Below is a small trained network, with its code and all its weights. Each question gives an input and a target symbol and asks what happens when units are switched off, that is, made to give their printed mean instead of their output.

import numpy as np


def w(rows, s, z=0):
    codes = np.array(rows[::2]) - 128.0
    scale = np.full(codes.shape[1], s)
    scale[-1] = z or s
    return codes * scale


def f(y):
    return np.maximum(y, 0)


def softmax(a):
    e = np.exp(a - a.max(-1, keepdims=True))
    return e / e.sum(-1, keepdims=True)


def log_softmax(a):
    a = a - a.max(-1, keepdims=True)
    return a - np.log(np.exp(a).sum(-1, keepdims=True))


def net(x, mask):
    ids = ['ΛΞΠΨβγδεζηθμστφω'.index(c) for c in x.split()]
    T = len(ids)
    res = E[ids] + P[:T]
    u = 0
    for l in range(2):
        q, k, v = (res @ M[l].T for M in (Q, K, V))
        z = softmax(np.where(np.tri(T) > 0, q @ k.T / 2**0.5, -1e9)) @ v
        res = res + np.where(mask[u], z, O[l][:, -1]) @ O[l][:, :-1]
        u += 1
        y = f(res @ A[l][:, :-1].T + A[l][:, -1])
        res = res + np.where(mask[u : u + 4], y, B[l][:, -1]) @ B[l][:, :-1]
        u += 4
    return log_softmax(res[-1] @ U[:, :-1].T + U[:, -1])


Q, K, V, O, A, B = {}, {}, {}, {}, {}, {}
E = w([
[170,150,180,156,111,106,140,149],'Λ',
[146,130,91,129,138,170,182,96],'Ξ',
[125,87,156,126,113,96,187,193],'Π',
[160,144,125,141,178,158,181,133],'Ψ',
[153,150,157,180,122,136,163,193],'β',
[114,165,91,137,98,211,198,182],'γ',
[116,120,104,140,170,171,193,156],'δ',
[145,169,173,144,76,124,161,81],'ε',
[164,99,192,37,90,105,160,154],'ζ',
[94,140,199,77,9,136,190,161],'η',
[191,125,125,150,225,130,174,183],'θ',
[50,102,155,102,82,174,195,128],'μ',
[137,100,151,112,164,124,201,57],'σ',
[98,96,173,81,79,130,184,106],'τ',
[254,101,135,156,161,44,117,113],'φ',
[52,198,225,138,188,155,105,161],'ω',
],0.02)
P = w([
[51,80,187,254,172,138,19,173],'0',
[16,121,122,159,76,145,203,168],'1',
[44,126,123,138,88,147,198,158],'2',
[69,150,105,144,75,143,191,141],'3',
[76,170,108,139,77,160,198,122],'4',
[93,171,99,124,94,158,212,111],'5',
[87,151,90,108,89,154,222,95],'6',
[135,171,78,105,85,148,231,120],'7',
],0.0072)
Q[0] = w([
[110,121,90,81,168,105,1,132],'L0H1',
[169,77,152,79,241,128,13,127],'L0H1',
],0.009)
K[0] = w([
[148,160,26,62,105,112,248,149],'L0H1',
[178,91,91,157,88,114,163,109],'L0H1',
],0.011)
V[0] = w([
[111,212,253,145,199,199,36,96],'L0H1',
[27,120,47,152,142,194,209,76],'L0H1',
],0.0054)
O[0] = w([
[78,37,57,118,129,91,117,18,255],'L0H1',
[61,139,234,249,133,80,86,145,119],'L0H1',
],0.012,0.0088)
A[0] = w([
[106,101,192,65,88,48,124,138,179],'L0N1',
[119,55,67,129,127,68,36,158,101],'L0N2',
[203,184,160,80,73,204,2,175,2],'L0N3',
[34,71,76,165,130,164,175,126,139],'L0N4',
],0.0083,0.0096)
B[0] = w([
[147,182,64,159,121,186,175,115,178],'L0N1',
[35,156,123,119,130,173,184,186,151],'L0N2',
[64,73,160,176,90,155,253,129,128],'L0N3',
[199,176,141,148,144,121,113,124,251],'L0N4',
],0.012,0.016)
Q[1] = w([
[196,142,117,135,163,94,222,125],'L1H1',
[14,14,225,29,115,75,2,178],'L1H1',
],0.0083)
K[1] = w([
[57,89,196,175,172,160,55,121],'L1H1',
[251,156,113,138,111,57,173,130],'L1H1',
],0.011)
V[1] = w([
[68,233,141,145,27,235,188,219],'L1H1',
[74,113,124,160,254,71,54,250],'L1H1',
],0.0089)
O[1] = w([
[91,7,128,157,215,150,84,123,253],'L1H1',
[123,96,210,109,91,176,72,63,53],'L1H1',
],0.014,0.0024)
A[1] = w([
[94,253,146,21,133,112,136,200,80],'L1N1',
[119,98,100,57,214,38,34,206,19],'L1N2',
[45,8,125,176,99,141,33,137,24],'L1N3',
[112,69,231,72,80,175,11,119,2],'L1N4',
],0.0064,0.0082)
B[1] = w([
[63,109,188,154,235,50,41,102,253],'L1N1',
[26,157,188,106,91,135,28,211,180],'L1N2',
[194,254,99,53,160,126,179,79,251],'L1N3',
[29,29,79,68,30,103,198,130,193],'L1N4',
],0.0084,0.0064)
U = w([
[178,118,54,99,118,145,153,122,98],'Λ',
[170,139,169,171,131,162,144,169,237],'Ξ',
[166,95,138,94,176,148,149,144,225],'Π',
[179,171,170,123,131,130,130,123,139],'Ψ',
[252,75,116,136,132,141,127,125,206],'β',
[107,118,78,44,160,130,159,103,19],'γ',
[79,82,126,106,105,65,157,143,195],'δ',
[94,145,57,151,142,29,132,111,21],'ε',
[113,85,63,89,113,101,160,182,129],'ζ',
[79,106,75,92,183,97,113,124,2],'η',
[182,149,128,82,106,150,171,121,84],'θ',
[115,155,145,165,213,136,90,86,145],'μ',
[101,168,207,147,154,54,139,143,162],'σ',
[99,60,115,207,147,109,169,157,151],'τ',
[128,170,87,2,159,54,65,98,100],'φ',
[112,106,57,158,126,57,50,51,67],'ω',
],0.0078,0.0063)

Each question gives the input, a string of symbols that net reads in full, and the target symbol t.
The units are the heads (2 rows each of Q, K, V and O) and the neurons (one row each of A and B). Each row of codes is followed by its name. A weight is (code - 128) times the scale printed after its matrix; where a second scale follows, it is the last column's (O, A, B and U).
mask holds one flag per unit, layer by layer, with each layer's heads first. A switched-off unit (its flag False) gives its mean, the last column of its rows in O or B, instead of its output. The means were averaged over made-up inputs and are rounded, as every weight is.
A unit's drop is (log p(t) with every unit on - log p(t) with that unit switched off) / (log p(t) with every unit on - log p(t) with every unit switched off).
The circuit of an input: a set's keep is (log p(t) with only the set's units on - log p(t) with every unit switched off) / (log p(t) with every unit on - log p(t) with every unit switched off). Starting from all 10 units, units are removed one at a time, each time the one whose removal leaves the highest keep (on an exact tie, the one counted first), for as long as the keep stays at least 0.8.
circuit, biggest first: the units of the circuit, biggest drop first
top k neurons: the k neurons with the biggest drops, biggest first
top k neurons in layer l: the k neurons of layer l with the biggest drops, biggest first
input ζ δ ε δ δ σ Ξ, target ζ: circuit, biggest first => (L1H1 L0H1 L0N4 L0N1)
input ε φ ε β ε, target ε: circuit, biggest first => (L1H1)
input φ γ σ σ ε φ Λ τ, target φ: top 3 neurons => (L0N4 L0N2 L1N1)
input ε δ β, target ε: top 2 neurons in layer 0 => (L0N4 L0N2)
input φ Ξ ε Ξ δ β δ φ, target φ: top 2 neurons in layer 0 => (L0N2 L0N4)
input τ φ β δ Ψ ε Π δ, target τ: circuit, biggest first => (L1H1 L0N1 L0H1)
input δ δ ε φ Π φ, target δ: top 3 neurons => (L1N4 L0N4 L0N1)
input μ δ μ, target μ: circuit, biggest first => (L0H1 L1H1 L1N3)
input μ μ σ Λ ε Λ ω δ, target μ: circuit, biggest first => (L0H1 L1H1 L0N4)
input γ ζ ε ε ε δ, target γ: top 2 neurons => (L1N3 L1N4)
input Ψ ζ δ θ σ, target Ψ: circuit, biggest first => (L1H1 L0N1 L0H1 L0N2)
input φ μ ε τ ε δ τ Ψ, target φ: top 2 neurons => (L0N2 L0N4)
input φ Π Λ ε φ, target φ: top 2 neurons => (L0N2 L0N1)
input θ ε γ ε ζ β, target θ: top 2 neurons => (L0N2 L0N1)
input θ ε ε, target θ: circuit, biggest first => (L1H1 L0N1)
input Ξ ε σ σ ε δ, target Ξ: circuit, biggest first => (L0H1 L1N1)
input Ψ ε μ, target Ψ: circuit, biggest first => (L0N4 L1H1 L0N1)
input μ ε Π, target μ: top 3 neurons => (L1N3 L0N1 L1N4)
input Ξ ε σ μ ε μ, target Ξ: top 2 neurons in layer 0 => (L0N4 L0N1)
input ε ε γ β, target ε: top 3 neurons => (L0N4 L0N2 L1N1)
input η δ φ μ θ φ ε, target η: top 2 neurons in layer 1 => (L1N3 L1N2)
input ζ φ ε ζ φ ε β, target ζ: top neuron => (L0N1)
